a =
[[ 1.06  0.32  0.13 -0.20 -0.46  0.00  1.29 -0.53  0.18  3.85  0.04  0.16]
 [ 0.98  0.17 -0.01  0.20 -0.18  0.12 -0.24  0.80  0.10 -1.21  0.15 -0.21]
 [-0.51  0.11  0.09 -0.22 -0.43 -0.23  0.51  1.17  0.17 -3.37  0.05 -0.02]
 [-0.18  0.43  0.07 -0.02 -0.29  0.08  1.13 -0.59  0.13  1.36  0.37  0.24]
 [ 1.49  0.25  0.08 -0.20 -0.33 -0.18  3.24 -0.48  0.42  5.51 -0.09  0.09]
 [ 0.72  0.15  0.02  0.31 -0.04  0.23  0.04  0.30  0.08 -0.25  0.11 -0.15]
 [ 0.22  0.36  0.00  0.19 -0.60  0.14 -1.15 -0.83 -0.17  1.53  0.26  0.19]
 [-0.03  0.02  0.05  0.10 -0.26 -0.14  0.57  0.51  0.13 -1.72  0.20 -0.14]
 [ 0.15  0.44  0.00  0.11 -0.17  0.47 -0.86  1.51  0.09 -1.57 -0.04 -0.16]
 [ 0.85  0.44  0.09 -0.39 -0.26  0.42  0.05  1.03  0.18 -2.28 -0.34  0.15]
 [ 1.31 -0.01  0.04  0.31 -0.08 -0.07  0.60  0.04  0.11 -0.40  0.25 -0.20]
 [ 0.05  0.11 -0.03  0.40 -0.01  0.11  0.01  0.30  0.05 -0.11  0.25 -0.26]
 [ 0.85  0.32  0.17 -0.29 -0.74  0.10 -0.90 -0.78 -0.09  2.93  0.14  0.19]
 [ 0.75 -0.06 -0.01  0.57  0.02 -0.03  0.35 -0.22  0.06  0.55  0.34 -0.30]
 [-0.29  0.19  0.25 -0.63 -0.75 -0.15  1.57 -0.63  0.25  7.07 -0.33  0.05]
 [ 0.13  0.24 -0.02  0.30  0.01  0.29 -0.26  0.37  0.06  0.08  0.08 -0.19]]
Indices start at 1.
(1, 1) -> 1.06
(9, 4) -> 0.11
(15, 1) -> -0.29
(2, 6) -> 0.12
(8, 3) -> 0.05
(13, 2) -> 0.32
(6, 5) -> -0.04
(16, 5) -> 0.01
(8, 9) -> 0.13
(3, 2) -> 0.11
(14, 1) -> 0.75
(11, 10) -> -0.40
(3, 7) -> 0.51
(15, 2) -> 0.19
(1, 5) -> -0.46
(15, 8) -> -0.63
(3, 3) -> 0.09
(13, 5) -> -0.74
(9, 6) -> 0.47
(10, 5) -> -0.26
(1, 11) -> 0.04
(12, 2) -> 0.11
(11, 11) -> 0.25
(9, 10) -> -1.57
(16, 7) -> -0.26
(12, 10) -> -0.11
(12, 9) -> 0.05
(9, 5) -> -0.17
(3, 1) -> -0.51
(6, 10) -> -0.25
(6, 6) -> 0.23
(6, 8) -> 0.30
(10, 4) -> -0.39
(13, 12) -> 0.19
(5, 2) -> 0.25
(8, 7) -> 0.57
(3, 4) -> -0.22
(9, 2) -> 0.44

data =
[[-2.13  4.85  3.20 -1.14  2.92  1.31  4.99 -0.01  0.22  3.81  3.30 -1.70]
 [-0.68  1.68  0.91  0.90  0.32  0.11  0.54  0.41 -1.02  1.20  0.54 -0.62]
 [ 0.24 -0.64 -0.31 -0.37 -0.16  0.12 -0.05 -0.57  0.84 -0.17 -0.01  0.19]
 [-1.82  4.06  2.59 -0.41  2.13  0.96  3.81  0.02 -0.29  3.34  2.52 -1.45]
 [-0.21  0.77  0.37  0.51  0.08 -0.08  0.00  0.42 -0.59  0.28  0.09 -0.22]
 [-0.27  0.96  0.45  0.63  0.12 -0.06  0.03  0.44 -0.71  0.40  0.12 -0.30]
 [ 1.98 -2.19 -3.62  1.39 -0.93  0.07 -0.33  2.84  6.90  0.43 -0.79 -1.11]
 [ 0.46 -0.96 -0.57 -0.35 -0.24  0.14 -0.19 -0.69  1.71 -0.26 -0.18  0.33]
 [-0.30  1.00  0.45  0.67  0.11 -0.04  0.05  0.47 -0.72  0.44  0.13 -0.29]
 [-0.03  0.14  0.04  0.09  0.03 -0.03  0.00  0.09 -0.11  0.02 -0.02 -0.04]
 [-0.95  2.20  1.23  0.81  0.62  0.24  1.15  0.29 -1.00  1.79  0.89
  -0.81]]
Indices start at 1.
(1, 1) -> -2.13
(11, 9) -> -1.00
(5, 12) -> -0.22
(4, 12) -> -1.45
(6, 1) -> -0.27
(8, 6) -> 0.14
(9, 1) -> -0.30
(5, 11) -> 0.09
(8, 8) -> -0.69
(4, 9) -> -0.29
(5, 8) -> 0.42
(10, 12) -> -0.04
(6, 5) -> 0.12
(8, 4) -> -0.35
(6, 10) -> 0.40
(7, 5) -> -0.93
(7, 6) -> 0.07
(7, 10) -> 0.43
(1, 3) -> 3.20
(5, 5) -> 0.08
(9, 6) -> -0.04
(1, 2) -> 4.85
(8, 2) -> -0.96
(5, 4) -> 0.51
(9, 9) -> -0.72
(11, 10) -> 1.79
(3, 5) -> -0.16
(10, 2) -> 0.14
(6, 7) -> 0.03
(1, 7) -> 4.99
(11, 8) -> 0.29
(2, 6) -> 0.11
(6, 11) -> 0.12
(9, 12) -> -0.29
(5, 1) -> -0.21
(11, 1) -> -0.95
(7, 2) -> -2.19
